Below is a small trained network, with its code and all its weights. Each question gives an input and a class and asks what happens when units are switched off, that is, made to give their printed mean instead of their output.

import numpy as np


def w(rows, s, z=0):
    codes = np.array(rows[::2]) - 128.0
    scale = np.full(codes.shape[1], s)
    scale[-1] = z or s
    return codes * scale


def f(y):
    return y / 2 * (1 + np.tanh(0.7978845608 * (y + 0.044715 * y**3)))


def log_softmax(a):
    a = a - a.max(-1, keepdims=True)
    return a - np.log(np.exp(a).sum(-1, keepdims=True))


def net(x, mask):
    res = np.array(x, float).reshape(1, 8) / 4 @ E
    y = f(res @ A[0][:, :-1].T + A[0][:, -1])
    res = res + np.where(mask, y, B[0][:, -1]) @ B[0][:, :-1]
    return log_softmax(res[-1] @ U[:, :-1].T + U[:, -1])


A, B = {}, {}
E = w([
[100,116,128,113,184,145,39],'x0',
[186,214,180,108,107,144,74],'x1',
[162,187,32,130,148,100,113],'x2',
[129,115,117,205,84,172,93],'x3',
[80,112,115,63,54,124,110],'x4',
[127,126,129,128,128,129,129],'x5',
[59,159,158,201,91,2,91],'x6',
[127,129,128,129,128,127,129],'x7',
],0.008)
A[0] = w([
[139,145,129,130,105,123,175,2],'n0',
[143,158,53,122,134,128,121,42],'n1',
[118,98,206,128,141,152,146,106],'n2',
[101,85,105,91,199,167,34,89],'n3',
[134,113,95,194,81,209,98,148],'n4',
[176,107,104,84,138,232,154,38],'n5',
[103,32,54,131,150,140,165,46],'n6',
[182,219,188,83,92,190,91,53],'n7',
[127,78,221,101,131,171,148,58],'n8',
[143,178,47,107,136,141,128,247],'n9',
[122,144,154,45,193,102,170,123],'n10',
[91,121,81,43,42,171,112,117],'n11',
[162,155,151,183,222,185,180,124],'n12',
[171,149,108,134,53,150,249,93],'n13',
[155,177,150,116,109,141,114,56],'n14',
[146,167,44,117,144,129,128,35],'n15',
],0.012,0.0058)
B[0] = w([
[159,244,12,126,164,177,85,119],'n0',
[126,149,58,136,76,173,86,155],'n1',
[128,91,100,152,61,158,87,176],'n2',
[136,221,209,113,161,192,102,210],'n3',
[159,167,83,3,91,99,207,206],'n4',
[86,186,157,148,85,28,122,250],'n5',
[48,99,90,173,192,155,206,212],'n6',
[59,92,95,164,183,154,204,225],'n7',
[132,78,108,148,42,181,116,187],'n8',
[111,40,190,138,60,151,145,255],'n9',
[160,176,74,33,93,107,195,215],'n10',
[218,73,111,174,199,67,63,213],'n11',
[187,70,117,148,183,79,72,235],'n12',
[126,198,211,102,168,195,79,214],'n13',
[81,139,84,128,185,135,133,147],'n14',
[146,128,49,152,72,165,82,169],'n15',
],0.024,0.0076)
U = w([
[59,121,86,159,167,148,169,99],'0',
[134,107,97,148,26,176,83,91],'1',
[175,150,88,24,106,104,172,104],'2',
[56,210,148,191,69,5,89,130],'3',
[138,188,177,110,154,190,83,106],'4',
[196,100,102,148,168,78,82,120],'5',
[140,91,174,103,110,127,149,253],'6',
],0.012,0.015)

Each question gives the input, the list of numbers given to net, and the class t.
The units are the neurons (one row each of A and B). Each row of codes is followed by its name. A weight is (code - 128) times the scale printed after its matrix; where a second scale follows, it is the last column's (A, B and U).
mask holds one flag per neuron, in row order. A switched-off neuron (its flag False) gives its mean, the last column of its row in B, instead of its output. The means were averaged over made-up inputs and are rounded, as every weight is.
A unit's drop is (log p(t) with every unit on - log p(t) with that unit switched off) / (log p(t) with every unit on - log p(t) with every unit switched off).
The circuit of an input: a set's keep is (log p(t) with only the set's units on - log p(t) with every unit switched off) / (log p(t) with every unit on - log p(t) with every unit switched off). Starting from the 12 units with the biggest drops (on a tie, the unit counted first), units are removed one at a time, each time the one whose removal leaves the highest keep (on an exact tie, the one counted first), for as long as the keep stays at least 0.8.
units of the circuit, in order: the units of the circuit, biggest drop first
most important unit: the unit with the biggest drop
top k neurons: the k neurons with the biggest drops, biggest first
drop of u: that unit's drop, to one decimal
input [-8,2,-2,3,-1,-3,-7,3], class 4: top neuron	(n13)
input [-5,1,-2,-3,-4,3,2,1], class 4: units of the circuit, in order	(n5, n9, n13)
input [-8,-1,-3,8,-2,0,-6,-4], class 2: top 2 neurons	(n4, n3)
input [-5,3,-8,3,-3,5,-3,-6], class 1: top 2 neurons	(n8, n2)
input [3,2,-8,-6,0,1,-6,6], class 1: top 2 neurons	(n8, n2)
input [7,8,-5,-8,7,4,1,-7], class 0: top 2 neurons	(n7, n4)
input [-7,-1,6,7,-2,-3,-8,5], class 3: top 2 neurons	(n5, n10)
input [-1,-7,7,-7,7,0,3,4], class 0: top 4 neurons	(n6, n12, n4, n8)
input [7,-5,-8,-5,-3,4,-7,7], class 1: top 3 neurons	(n8, n2, n13)
input [-6,4,-2,-7,6,-5,0,8], class 2: top 4 neurons	(n10, n3, n12, n9)
input [1,0,-5,-2,-3,2,-5,-4], class 1: top 3 neurons	(n8, n2, n11)
input [5,0,5,-7,5,-3,3,6], class 2: top 3 neurons	(n10, n5, n13)
input [4,4,-1,-5,-4,0,-3,-1], class 2: top 3 neurons	(n10, n11, n6)
input [7,-5,-5,-1,-3,5,0,5], class 4: units of the circuit, in order	(n3)
input [1,6,-4,8,7,2,6,2], class 2: top 2 neurons	(n4, n5)
input [3,5,5,-1,2,-4,3,1], class 0: units of the circuit, in order	(n5, n7)
input [-4,-1,-4,-8,-4,-6,-3,0], class 2: drop of n10	2.2
input [3,7,-1,-3,8,-5,-6,2], class 5: drop of n11	4.2
input [6,2,1,2,-2,3,2,4], class 4: drop of n3	0.2
input [-1,3,6,-2,-1,-6,-3,1], class 1: most important unit	n15
